Each row has a class, written as a number after it.
[ -8  25  41  26 -41 -27  32  27  35  20  21   7 -19 -11 -62  34  -4  13
   7 -38   3  19  19   8 -14  17 -16  28 -33  14  -9  -1 -23 -25 -54]
1
[-54  42 -25 -14 -32   2  13  55  -1 -49   3   2  -7  38  57   9  -4  21
 -35 -46 -36 -10 -73  56 -54  67 -55 -17  39 -22  -4  -6   0  66 -35]
7
[-36 -40  34  40  19  41  18 -12   8  53  -1  -6  26 -55 -59  23   2 -22
  -8  67  -6   3  42 -14  29 -38  19  26 -48  33 -45 -15 -24 -65  15]
4
[-48  24   0 -54 -38  34   5  12   8 -56  26 -16  16  36 -46 -22  -1  31
 -43 -15 -39 -19 -44  18 -13  62 -67  19 -39   6  -4  24 -27  -9 -30]
10
[ 41 -42 -11  64  19 -25 -91 -11 -35  47 -17  -1 -21  -6  31 -42 -42 -26
  12  60   6  34  24   0  10 -76  18 -16 -40 -55  -4 -10  26  -1   2]
1
[ 15  13 -11 -39  40  13 -38 -25 -40 -34 -24 -50   5  34  31 -27 -29  21
  11 -16 -18 -38 -36 -15  13   7  16   1  34   7  16  20  19 -13  37]
2
[ -6 -11  -6 -25  17  35 -45   6  -6  11 -20 -70  -1  13 -39 -38 -39   0
 -12  39  -6 -14 -28 -10   0 -25  -3  -9 -38   5 -21  13   9 -44  -7]
3
[-49   6   9  16  31 -12   3  -6  -7   7 -13 -16   2 -27  17  25 -11 -22
  36  -6  13  -2   4   2  -8  -3  10   6   7  15 -20 -10  -1 -15   9]
9
[ 39 -17  12   1 -16   7 -43  18  -2  39 -15 -38 -18  10 -38 -30 -35   3
  -3  28   4   8  -3  -9  14 -34  13 -22 -44 -20 -14  15  17 -33 -21]
3
[ -4  -3 -11  -4  11   5   5 -34 -24 -10  12  -3  19  -1  21 -12   7   5
   9 -11 -11   5  -2 -20  10   1  27  17   7   6   2 -12  -9 -21  35]
8
[ 38  -5  -1 -17  -8  -1 -17  -6  -6  21 -11 -44 -16  27 -31 -44 -38  19
  -2 -15   1 -15  -6 -15   6 -21 -12 -19 -39  -5   9   6   6 -37 -16]
1
[-42  31  24   0  35 -22 -29  19  -4   7 -14 -22 -29 -20  13  42 -25 -30
  47  18   0  -1 -17   5 -13   6  20  17  18   5 -35  16  43 -37   0]
7
[ 21  19  22  25 -16 -38   8  16  -6  -8  13  35 -23   4  11 -19  -6  -1
  17 -46  15  21  18   1 -24  17 -17 -23   0 -43  26   1   3  32 -41]
5
[-40  19  39  20 -19 -13  34  31  10  -6  13  13  -9  -6 -17  24  -3   0
  -7 -30 -19   2  -4  23 -31  53 -23  22  -4   4   1  -3 -19  14 -26]
2
[ 11  47   8 -38  -2 -52   2 -19   1 -51  24  19 -12   8  43  49  24  30
  29 -59   9  22  39 -12 -11  29   8  33  54  19   6 -12  15   8 -10]
1
[ 27 -21  -2 -44  37  42 -19 -22 -16   4 -40 -66 -24  -1 -39 -48 -36 -19
   0  26  23 -62  -5 -21   7 -25 -12 -37 -16   7  -2  -7  -6 -45  20]
2
[-26 -21   0  21  19  21  -8 -12 -31  13  -2 -11  20   4  18 -27   0  -3
 -12  42 -23   8  -5  -3  14 -35   9  25 -26  -5  -7 -10 -10 -23  29]
6
[-24  22   3  28 -51  10   4  30  13  15  18  -2  28   8 -12  27   1  24
 -36   7 -28  32   2  17   3  19 -17  20 -15  -1 -16  -6   2 -14 -25]
7
[ 22  40  27 -13 -43 -24  -6  17  13 -20  40   7 -19  15 -32   9 -12  32
  -2 -41 -37  10  -7   4  -1  36 -10  26 -11  -4   4  30  -3  -7 -43]
1
[-69  -1  15   8  26   1  18 -11 -10   6  11   6   8 -23  24  26  14 -13
  13  19 -10  10  18   3  -7  -3  16  34   2  18 -26 -26  -7 -20  26]
6
[ 41 -23   3  22   3  14 -37   6   3  41 -29 -34  -9  -4 -34 -13 -22  -7
   4  29  25  -2  13  -7  16 -45  22 -22 -37 -11   7   3  -2 -32  -8]
11
[ 12 -18  29 112 -28 -44   6  -9   1  17  30  85  20 -12  -7  24  16  -8
  11  -2   0  76  83  -8  -9   9  13  30 -26 -26  18 -18 -22  27 -27]
9
[-47  10  35  14  28 -16   9  25   6  50 -19 -41 -51 -30 -38  13 -33 -29
  47  10  34 -17 -16   7 -18 -15   4  -2 -17  26 -46  -5  12 -62   2]
6
[-16  20  -9 -24  18   9 -29   8 -31 -15 -16 -59 -18  12   3 -40 -32   4
   7 -11  -5 -43 -64   6 -11  10 -16 -22  -3  -6   0  17  15 -18   4]
11
[-41  24 -46 -73   3 -11  -7   8  17 -65 -24 -37 -17  21  81   7   7   0
  -1 -81  59  -9  -7  42 -61  36 -44 -54  44 -12  17 -43   7  62 -32]
10
[  6 -19 -18  26   2 -11  -2 -44 -44 -26  23  52  66  14  63  -9  38  17
 -22  22 -35  32  41 -24  27   0   9  38   0 -19  35 -17 -18  22  33]
9
[-35   9  -5  -2 -14  -4   4  12 -29 -42  32  27  29  29  46   1  26  23
 -32  -8 -47  14 -22  12  -5  48  -8  40  17 -13  21  -5  -8  18  20]
6
[-25   7   1 -58  25  30 -11 -10  -9 -10 -16 -58 -10  11 -25 -28 -17   3
  -7  32  -2 -43 -25 -16  -2 -17 -18  -2 -12  19 -30   3   8 -52   9]
3
[-49   8  43  30  -8  -2  -6  29   7  20   2  -3 -11 -19 -34  19 -24 -10
 -12  13 -21   5 -20  21 -15  22 -10  29 -19  -6 -25  11  -6  -6 -16]
2
[-45  -2  16  -1   4  -9   0  27  22  -5 -12 -11  -6 -36  28  70  11 -16
  -9 -12  38  23  27  39 -15   6  11   2  16   5 -22 -37   2  28 -28]
4
[ 45  21  13  -5 -52  -4 -13  56  14  33 -12 -43 -44  25 -64 -25 -49   6
  -4 -17   2 -13 -51  19 -24   4 -31 -48 -49 -25  11  22   2 -19 -54]
7
[-33  -8  -6 -60  25  33  -7  -2  -8   1 -36 -71 -24 -21 -20  -3 -18 -15
 -24  28   8 -40 -30   4  -5 -14 -13  -7   4  21 -48  -7  12 -42   7]
0
[-48 -24  22   0  27  20  41 -39  -8  10   5  15  45 -30  -2  19  23   0
 -17  22 -15  -8  48 -24  18   4   7  37   9  27  -9 -32 -28 -32  46]
2
[-53  23   1 -62  13  13  12 -15  -5 -40   2 -35  20   3   3  30   3  31
 -22  -7 -28 -14  -7  -7  12  42 -10  45  28  48 -40   3  13 -35   7]
0
[-15  13  -2 -35   6   4  -7  -5  13 -14  -9 -41 -39  -8 -11  -9 -19 -21
  23 -23  30 -16 -10  14 -32   6  -8 -20  -4  -2  -6  -9  -4   1 -26]
8
[ 41 -17  26  22  25 -28 -21 -28 -34  18   5   0  -2   4 -10 -36 -29   3
  27   0  -4  11  33 -33  13  -4  22  -2 -24  -8  14  11  19 -30   1]
4
[ 73   2 -14   7  15 -18 -17 -20 -17   1 -18 -38  -3   8  20 -30  -7   4
  32 -35  42 -11  33 -16  10 -32  23 -41   3 -10  59 -14  -3  -8  -6]
11
[ 42  -1   6  -6   0  13 -21  -2  -7  20 -33 -47 -39  16 -38 -56 -38 -27
  17  21  28 -27  -2  -6 -25 -46 -37 -54 -42 -30  15   0   6 -30 -30]
7
[-25   0  64  42 -23   4  45  27  51  40  13  18  -2 -49 -75  42  -1 -18
 -19  13   5   8  43   9  10   7  -6  32 -44  12 -21 -15 -43 -32 -38]
2
[ 15  22  -3 -36 -34   9  13  -1  -8 -42  17   7   4  33  -2 -40   9  21
 -10 -51  -2  -3   7   0 -40  24 -53 -32 -18 -35  47  -7 -26  35 -37]
5
[-54  -9   0  54  -1   2 -32  36  -2  48 -28 -35 -14 -14   8   4 -29 -17
   4  27  15   9 -20  37 -29 -24 -14 -20 -29 -12 -31 -16  18  -4 -10]
11
[ 62 -16  22   0   5  35   9 -47 -23  19  17  -8  15  21 -60 -44  -2  20
  -6  47 -31 -20  33 -54  68 -48  40  31 -57  13   9  14 -26 -90  31]
6
[ 16   3  20  24  15 -32  -7   7 -18  26   2  -4 -36 -11 -13 -21 -32 -16
  38 -22   5  -8 -12  -6 -34   7   5 -29 -12  -7   1   8  19 -13  -8]
4
[ -5   5  25  -6 -10  28  21 -10  21  27  -3 -19 -16 -22 -79 -13 -17 -21
   2  27  10 -21   2 -15 -13 -28 -30 -17 -43   5 -19   2 -15 -41 -22]
7
[ -8  20 -12   1 -13 -27  -8  -8  -4 -30  10  17  11  17  44  -6   4   3
   0 -35   7  21  15   8 -34  26 -30 -16  17 -36  38 -15  11  51 -30]
7
[-54  20  10 -67   5  14   2  15  12 -13 -22 -71 -19 -14 -23   1 -28   2
 -15 -21   2 -32 -50  17 -23  21 -42  -7  11  22 -43  10  13 -20 -24]
0
[ 25 -14   6  51 -15 -23 -11  -8  -6  34  10  10 -13   0  -8 -37 -24  -9
  21  -7  -1  27  11   1 -13 -16   8 -12 -36 -28  14  -5 -15   4 -18]
8
[ 30   2   7  34  -7 -22 -11  -7 -22   9  26  19  17  20 -18 -51 -11  15
   2  12 -26   6   6 -29   8   0  -9  11 -36 -20  23  12  -6 -22 -10]
3
[-50 -38   5  34  34  31 -22 -18 -12  38 -11  -6  42 -36  -4  16   9 -17
 -17  81 -14  15  16 -18  25 -41  27  38 -29  14 -32 -12   1 -47  46]
11
[ 45 -10  14  58 -37 -37  -6 -10 -18   8  46  67  20  25 -16 -48   2  20
  -3  -2 -29  31  42 -30   7  30 -10   6 -38 -46  39  13   1  11 -26]
3
[-39  33  42 -21 -11 -15  21   6  42   2  15 -16 -52 -31 -80  11 -22 -23
  26 -30  36 -10   6   4 -35  25 -31  -9 -35  19 -35   6  -1 -42 -44]
10
[-48   1  -1 -51  21  57   8 -15  -8  -9 -22 -50  18   6 -19 -18  -6  -5
 -21  33 -20 -28 -23 -12 -13 -16 -31   3 -13  15 -29  -6  -9 -48  14]
7
[-11  -1   5 -10 -22  11 -14  19   3 -16   9   3  18   8  16  26  11  21
 -39   6 -25  19  13  27   1  19   0  21 -13  -9   0  -8 -16  23 -29]
4
[-73  52  39 -67  37 -15 -23  24  32 -24 -17 -76 -49 -18 -34  30 -46 -18
  44 -38  35 -18 -46   0 -36  32  -6   3  22  32 -59  31  54 -39 -34]
3
[-15  -3  15  13   4  -4  17  12 -11  10   4   6   9 -10  -7  -2   2  -2
   2  -7  -9  -5 -11  -6  -5  21 -13   7 -17   5  -4   7   4 -12  -5]
4
[ 48 -35  31  45  34  -5   2 -49 -30  59   7  24  23 -39 -46 -10  -6 -20
  29  75 -16  17  56 -71  67 -52  59  32 -42  11 -11   9   4 -89  44]
7
[ 15  19  17 -14 -13 -22  30 -30   7 -53  21  35   2  -2   7 -12  24  -3
  -5 -54  29  -6  55  -7 -31  37 -44 -10  15 -25  54 -35 -35  48 -31]
2
[-36  33  -3 -38  13 -11  -8  -8   8 -69  -5 -12  -3  12  22  24   1  -5
   6 -40  28 -11  -8  10 -33  28 -27   1  24   5   9 -15  -6  25 -16]
9
[ -4  18   1 -52  -9   4  34 -39  -3 -27  27  -9  20  10 -36 -34  13  27
  -5 -32   5 -17  16 -43 -18  20 -34  -3 -15  18   9 -17 -20 -24  -4]
3
[-14  30   2 -64  25  -8  -2 -11  -6 -23  -4 -54 -21   7 -11 -27 -20   4
  27 -27  21 -34 -18 -22 -33   8 -23 -22  15  23 -10  -5  15 -38   0]
3
[ 27  -5   7   8 -16   4  29   8  14  22  -4  -9  -5 -11 -33  -7  12  -5
  -5  -9  22 -16  23  -4 -12 -13  -7 -20 -33  -3  32 -21 -35 -16 -21]
11
[ 23   4  33  -6  15 -10 -10 -13   1   9   3   1   3 -13  -8  23  -1  10
   9  13   6  29  60 -27  39 -22  46  25   9   7 -12   4  13 -43   0]
5
[-83   0  -2 -14  10  41   8  16  -9  -9  -2  -7  31  -4  23  17   8  10
 -35  26 -37   6 -19  17   0   7 -10  27  -2   6 -37  -5  -7   1   9]
5
[ -13   44   44  -84   -2   45   28   15    9   10   -1  -68   -6   17
 -114  -22  -33   34  -14    1  -35  -62  -70  -33   26    3  -13   26
  -53   38  -30   56  -13 -114   -2]
5
[ 42 -11  38  44 -12 -16   3 -37  21  27  31  43  17 -25 -36  11   9  -3
  24  21  -5  45  77 -34  45 -27  45  45 -34   3   3   8 -22 -36 -11]
8
[-21  22 -18 -17  14  -7 -30  -9 -38 -36 -14 -14   2  50  44  -7 -11  25
   6  -6 -26 -14 -34   7 -14  19  -8  16  20  -6   5  18  15  12  11]
9
[ 13  19   8  -1   7 -16  28 -16 -18   8   0 -14  -5  12 -22 -22 -19  12
  27 -31   1 -19  -6 -31  -6  15  -8 -16  10  14   9   6  13 -40   8]
7
[-16  -2 -27 -43  38  18   7 -48 -15 -28 -19 -25  32  -1  35  -1  17  -6
   9   1  24 -22  16 -26  -5 -30  -8  -5   7  23   7 -37 -21 -17  38]
9
[ 48  30  30  24 -11 -42 -16   4  27  15  10   7 -40 -15 -42   9 -13 -10
  36 -15  33  23  36  -8  10 -10  22  14 -32  -6   1  23   4 -32 -53]
10
[-40  42   1 -78  25  -8 -29  -6  21 -46 -11 -50 -31  -9   2   6 -22 -13
  34 -49  42 -16 -26   6 -31  23 -21 -16   8  10 -22  10  17 -10 -27]
10
[-40  16  21  -2 -29  15  30   2  31  -5  29   4 -14 -17 -72   2   6 -12
 -12  -1   0  -2  14   6 -26  33 -40  11 -45  15 -19   2 -20 -31 -35]
10
[ -5  18 -15 -63  28  10  12 -42 -15 -43 -12 -42   3  22   4 -28   1   1
   3 -13  18 -43  -9 -26 -21  -6 -31 -13   9  23  17 -12  -2 -23  22]
9
[-25  26  29 -12 -38 -21  25  46  37  15   5 -26 -37  -9 -45  36 -17  15
  -2 -40   9  -4  -5  32 -16  29 -28   4 -12  17 -19   0  -9 -13 -60]
1
[-55  26  14 -19  16   5   3  19  37   7 -14 -37  10 -34  -7  72   8   0
   1  -2  28   1   0   8   3  -2  22  31  12  41 -33 -12   1 -36  -2]
11
[-35  48  15 -34  24 -39  -8   7  15   0  -4 -31 -27 -21  35  75   1   5
  57 -35  37  16  17   7 -11   8  46  27  49  42 -30 -14  24 -26   4]
6
[-33  16  21  16   6  -6  58 -14 -11  12  29  12  13   3 -26  10  10  21
  16  -8 -21 -16   6 -23  10  18   7  38 -11  48 -11 -12 -19 -62  35]
6
